Below is a small trained network, with its code and all its weights. Each question gives an input and a class and asks what happens when units are switched off, that is, made to give their printed mean instead of their output.

import numpy as np


def w(rows, s, z=0):
    codes = np.array(rows[::2]) - 128.0
    scale = np.full(codes.shape[1], s)
    scale[-1] = z or s
    return codes * scale


def norm(h):
    return h / np.sqrt((h * h).mean(-1, keepdims=True) + 1e-5)


def f(y):
    return y / 2 * (1 + np.tanh(0.7978845608 * (y + 0.044715 * y**3)))


def log_softmax(a):
    a = a - a.max(-1, keepdims=True)
    return a - np.log(np.exp(a).sum(-1, keepdims=True))


def net(x, mask):
    res = np.array(x, float).reshape(1, 6) / 4 @ E
    u = 0
    for l in range(3):
        y = f(norm(res) @ A[l][:, :-1].T + A[l][:, -1])
        res = res + np.where(mask[u : u + 7], y, B[l][:, -1]) @ B[l][:, :-1]
        u += 7
    return log_softmax(norm(res)[-1] @ U[:, :-1].T + U[:, -1])


A, B = {}, {}
E = w([
[45,121,95,212,122,207,99,107],'x0',
[122,129,126,129,124,123,131,135],'x1',
[106,114,2,82,165,164,94,150],'x2',
[118,129,129,119,126,127,137,144],'x3',
[210,188,145,187,143,150,132,212],'x4',
[125,130,127,130,125,123,128,132],'x5',
],0.0094)
A[0] = w([
[204,133,101,150,120,142,153,178,201],'L0N0',
[75,162,132,158,165,154,115,121,166],'L0N1',
[99,96,105,97,119,142,89,113,141],'L0N2',
[163,124,139,80,103,64,96,115,110],'L0N3',
[139,135,126,180,98,184,119,160,4],'L0N4',
[117,141,126,94,99,111,177,144,65],'L0N5',
[147,101,10,104,166,131,98,157,209],'L0N6',
],0.011,0.0026)
B[0] = w([
[92,166,95,108,117,98,1,179,222],'L0N0',
[127,55,134,158,115,137,99,145,178],'L0N1',
[158,131,206,121,57,69,200,143,178],'L0N2',
[144,92,100,121,242,158,226,143,193],'L0N3',
[179,132,172,151,178,195,227,165,171],'L0N4',
[174,96,116,144,178,116,111,82,137],'L0N5',
[151,203,32,96,116,145,147,106,254],'L0N6',
],0.009,0.0078)
A[1] = w([
[100,109,100,89,143,123,236,34,136],'L1N0',
[106,183,169,92,90,86,81,104,178],'L1N1',
[99,91,40,133,98,163,96,132,7],'L1N2',
[109,78,182,164,121,141,113,164,29],'L1N3',
[116,133,220,156,174,101,105,172,66],'L1N4',
[73,155,150,146,6,160,107,107,216],'L1N5',
[83,23,180,152,190,86,135,90,84],'L1N6',
],0.015,0.0016)
B[1] = w([
[150,14,81,203,89,131,103,77,247],'L1N0',
[179,146,117,44,166,64,187,87,151],'L1N1',
[166,53,238,142,188,136,136,168,187],'L1N2',
[101,156,36,191,33,89,21,112,168],'L1N3',
[81,17,117,226,128,130,117,98,196],'L1N4',
[85,67,153,77,168,225,41,204,190],'L1N5',
[217,247,217,85,45,136,156,214,203],'L1N6',
],0.012)
A[2] = w([
[192,163,146,178,184,172,186,145,151],'L2N0',
[122,139,204,162,167,162,119,180,195],'L2N1',
[66,185,182,32,33,118,74,131,4],'L2N2',
[108,110,76,155,117,5,137,47,26],'L2N3',
[127,55,159,114,71,56,80,67,92],'L2N4',
[63,102,176,175,211,34,125,126,123],'L2N5',
[97,156,99,191,156,238,187,150,132],'L2N6',
],0.014,0.003)
B[2] = w([
[91,167,177,125,104,125,137,144,205],'L2N0',
[149,131,54,81,143,106,176,64,238],'L2N1',
[122,174,159,4,95,170,79,15,171],'L2N2',
[157,136,91,20,118,77,179,60,188],'L2N3',
[110,183,152,144,183,155,141,195,255],'L2N4',
[92,175,132,145,53,71,98,86,187],'L2N5',
[65,139,200,146,179,123,137,93,193],'L2N6',
],0.018,0.0077)
U = w([
[196,131,203,162,74,118,191,183,229],'0',
[178,60,64,83,129,101,180,106,154],'1',
[110,197,129,139,82,15,132,98,143],'2',
[153,203,73,93,175,109,79,235,97],'3',
[119,159,179,80,58,191,51,110,147],'4',
[119,2,138,140,170,207,123,152,5],'5',
[53,117,142,232,96,135,65,105,142],'6',
[61,192,186,124,222,152,164,124,104],'7',
],0.015,0.0022)

Each question gives the input, the list of numbers given to net, and the class t.
The units are the neurons (one row each of A and B). Each row of codes is followed by its name. A weight is (code - 128) times the scale printed after its matrix; where a second scale follows, it is the last column's (A, B and U).
mask holds one flag per neuron, layer by layer. A switched-off neuron (its flag False) gives its mean, the last column of its row in B, instead of its output. The means were averaged over made-up inputs and are rounded, as every weight is.
A unit's drop is (log p(t) with every unit on - log p(t) with that unit switched off) / (log p(t) with every unit on - log p(t) with every unit switched off).
The circuit of an input: a set's keep is (log p(t) with only the set's units on - log p(t) with every unit switched off) / (log p(t) with every unit on - log p(t) with every unit switched off). Starting from the 12 units with the biggest drops (on a tie, the unit counted first), units are removed one at a time, each time the one whose removal leaves the highest keep (on an exact tie, the one counted first), for as long as the keep stays at least 0.8.
circuit, biggest first: the units of the circuit, biggest drop first
unit that matters most: the unit with the biggest drop
k most important neurons: the k neurons with the biggest drops, biggest first
top k neurons in layer l: the k neurons of layer l with the biggest drops, biggest first
input [0,-6,-1,2,-3,-7], class 0: circuit, biggest first -> [L0N6; L1N6]
input [-1,7,-1,-3,0,4], class 0: circuit, biggest first -> [L0N6; L0N3; L1N6]
input [4,5,8,1,-1,1], class 5: 2 most important neurons -> [L1N2; L0N0]
input [-3,-5,-1,3,-1,3], class 0: circuit, biggest first -> [L0N6; L1N6]
input [3,-2,8,-2,-8,1], class 5: circuit, biggest first -> [L1N2]
input [-7,-6,-3,-3,-8,5], class 0: circuit, biggest first -> [L1N6; L0N6]
input [-8,1,-3,-2,-6,2], class 0: circuit, biggest first -> [L1N6; L0N6]
input [-7,3,1,-8,5,4], class 3: 4 most important neurons -> [L1N0; L1N2; L0N0; L0N3]
input [4,2,1,-3,3,1], class 7: 2 most important neurons -> [L0N4; L1N0]
input [4,-5,-2,0,-8,6], class 4: 3 most important neurons -> [L0N6; L1N6; L2N2]
input [-8,-4,0,8,8,4], class 2: top 2 neurons in layer 2 -> [L2N5; L2N4]
input [6,2,-5,-6,-1,-1], class 4: 2 most important neurons -> [L1N6; L1N0]
input [4,2,4,-3,1,2], class 7: 2 most important neurons -> [L2N6; L1N0]
input [3,4,2,7,0,4], class 5: top 3 neurons in layer 0 -> [L0N0; L0N2; L0N3]
input [-8,-3,-2,-7,5,4], class 2: unit that matters most -> L0N6
input [1,-6,7,7,6,6], class 7: 2 most important neurons -> [L2N6; L1N3]
input [0,2,-6,8,-4,8], class 0: 2 most important neurons -> [L1N6; L0N0]
input [0,0,-7,7,7,-6], class 2: top 3 neurons in layer 1 -> [L1N1; L1N0; L1N5]
input [1,-2,-6,-2,-1,-2], class 4: 2 most important neurons -> [L0N6; L1N6]
input [-8,-1,-6,0,5,-4], class 2: most important neuron -> [L2N5]
input [7,-3,-5,6,0,8], class 4: top 3 neurons in layer 0 -> [L0N6; L0N0; L0N1]
input [4,3,8,-3,1,-8], class 7: top 2 neurons in layer 2 -> [L2N6; L2N0]
input [-1,-7,-1,-4,3,-1], class 2: 2 most important neurons -> [L0N6; L2N5]
input [-2,-4,-8,4,1,7], class 2: 2 most important neurons -> [L1N4; L2N5]
input [-3,1,1,2,3,7], class 3: 3 most important neurons -> [L1N4; L1N0; L1N6]
input [1,-5,5,-7,-3,-3], class 5: top 2 neurons in layer 2 -> [L2N1; L2N4]
